Below is a small trained network, with its code and all its weights. Each question gives an input and a class and asks what happens when units are switched off, that is, made to give their printed mean instead of their output.

import numpy as np


def w(rows, s, z=0):
    codes = np.array(rows[::2]) - 128.0
    scale = np.full(codes.shape[1], s)
    scale[-1] = z or s
    return codes * scale


def norm(h):
    return h / np.sqrt((h * h).mean(-1, keepdims=True) + 1e-5)


def f(y):
    return y / 2 * (1 + np.tanh(0.7978845608 * (y + 0.044715 * y**3)))


def log_softmax(a):
    a = a - a.max(-1, keepdims=True)
    return a - np.log(np.exp(a).sum(-1, keepdims=True))


def net(x, mask):
    res = np.array(x, float).reshape(1, 5) / 4 @ E
    u = 0
    for l in range(2):
        y = f(norm(res) @ A[l][:, :-1].T + A[l][:, -1])
        res = res + np.where(mask[u : u + 8], y, B[l][:, -1]) @ B[l][:, :-1]
        u += 8
    return log_softmax(norm(res)[-1] @ U[:, :-1].T + U[:, -1])


A, B = {}, {}
E = w([
[179,142,71,99,191,130,180,143],'x0',
[198,185,183,109,133,124,52,82],'x1',
[143,105,120,202,112,95,4,160],'x2',
[64,138,21,131,175,158,96,159],'x3',
[180,156,196,99,116,119,201,78],'x4',
],0.0034)
A[0] = w([
[61,58,166,180,96,164,164,187,74],'L0N1',
[199,181,117,87,185,130,88,119,129],'L0N2',
[128,96,230,145,64,93,111,34,140],'L0N3',
[20,105,83,113,140,171,173,85,51],'L0N4',
[146,125,151,97,125,138,254,137,18],'L0N5',
[20,111,67,130,185,191,173,124,1],'L0N6',
[110,59,100,168,94,111,75,203,124],'L0N7',
[131,184,123,181,146,153,69,119,100],'L0N8',
],0.0052,0.0029)
B[0] = w([
[190,181,98,140,169,114,143,76,178],'L0N1',
[91,208,104,146,140,182,125,59,186],'L0N2',
[187,138,159,79,78,112,72,205,255],'L0N3',
[160,139,60,80,119,182,139,172,199],'L0N4',
[12,36,146,224,173,75,173,183,194],'L0N5',
[134,133,91,2,43,207,88,183,218],'L0N6',
[26,79,94,178,152,75,82,111,218],'L0N7',
[165,114,148,116,160,150,223,127,151],'L0N8',
],0.0055,0.0033)
A[1] = w([
[190,110,104,92,93,165,122,146,182],'L1N1',
[82,89,79,118,119,166,185,189,88],'L1N2',
[137,75,137,137,168,103,251,144,38],'L1N3',
[193,132,240,127,1,85,88,165,5],'L1N4',
[74,79,56,128,189,108,109,139,91],'L1N5',
[86,62,158,144,167,120,222,154,84],'L1N6',
[182,236,121,154,205,175,135,10,31],'L1N7',
[70,124,135,93,180,163,101,60,47],'L1N8',
],0.0067,0.0024)
B[1] = w([
[68,158,81,88,110,158,140,122,171],'L1N1',
[151,199,176,95,165,152,163,73,204],'L1N2',
[68,166,197,225,176,217,79,147,157],'L1N3',
[224,62,197,27,78,79,253,35,253],'L1N4',
[146,87,187,173,56,98,117,177,205],'L1N5',
[87,169,200,197,195,145,130,86,164],'L1N6',
[186,156,38,163,212,72,60,70,184],'L1N7',
[179,126,113,148,124,78,190,135,136],'L1N8',
],0.0067,0.0058)
U = w([
[35,224,232,213,240,218,189,100,128],'0',
[247,54,239,24,49,34,205,33,83],'1',
[59,28,66,230,33,44,8,229,143],'2',
[224,222,1,194,254,50,35,30,2],'3',
[31,207,40,16,64,253,180,212,204],'4',
],0.0077,0.0021)

Each question gives the input, the list of numbers given to net, and the class t.
The units are the neurons (one row each of A and B). Each row of codes is followed by its name. A weight is (code - 128) times the scale printed after its matrix; where a second scale follows, it is the last column's (A, B and U).
mask holds one flag per neuron, layer by layer. A switched-off neuron (its flag False) gives its mean, the last column of its row in B, instead of its output. The means were averaged over made-up inputs and are rounded, as every weight is.
A unit's drop is (log p(t) with every unit on - log p(t) with that unit switched off) / (log p(t) with every unit on - log p(t) with every unit switched off).
The circuit of an input: a set's keep is (log p(t) with only the set's units on - log p(t) with every unit switched off) / (log p(t) with every unit on - log p(t) with every unit switched off). Starting from the 12 units with the biggest drops (on a tie, the unit counted first), units are removed one at a time, each time the one whose removal leaves the highest keep (on an exact tie, the one counted first), for as long as the keep stays at least 0.8.
units of the circuit, in order: the units of the circuit, biggest drop first
most important unit: the unit with the biggest drop
top k neurons: the k neurons with the biggest drops, biggest first
top k neurons in layer l: the k neurons of layer l with the biggest drops, biggest first
drop of u: that unit's drop, to one decimal
input [-5,-3,6,6,7], class 2: most important unit => L1N4
input [7,5,6,-6,-1], class 3: units of the circuit, in order => [L0N2, L1N7]
input [7,-4,4,6,1], class 4: top 3 neurons => [L0N6, L1N4, L1N2]
input [-8,1,-3,2,-3], class 4: units of the circuit, in order => [L0N5, L1N4]
input [-6,-2,1,-3,-5], class 2: top 2 neurons => [L0N7, L1N4]
input [6,-1,4,-1,-1], class 2: top 2 neurons in layer 0 => [L0N7, L0N1]
input [1,4,-1,6,-7], class 2: top 3 neurons in layer 0 => [L0N7, L0N3, L0N4]
input [-3,2,4,8,6], class 3: top 3 neurons => [L0N8, L0N5, L1N7]
input [-2,2,2,7,-3], class 2: top 2 neurons in layer 1 => [L1N4, L1N5]
input [-1,1,1,1,0], class 2: top 2 neurons in layer 0 => [L0N7, L0N5]
input [2,-1,2,2,-1], class 2: top 2 neurons in layer 1 => [L1N4, L1N5]
input [-6,7,2,8,-2], class 2: top 2 neurons in layer 1 => [L1N4, L1N2]
input [3,7,2,0,7], class 3: top 2 neurons in layer 0 => [L0N2, L0N6]
input [-3,-6,5,4,6], class 2: units of the circuit, in order => [L1N4]
input [4,8,-4,-2,4], class 3: drop of L1N7 => 0.6
input [-1,7,-3,3,4], class 3: drop of L0N2 => 0.2
input [-3,-5,0,6,7], class 4: drop of L0N6 => 0.6
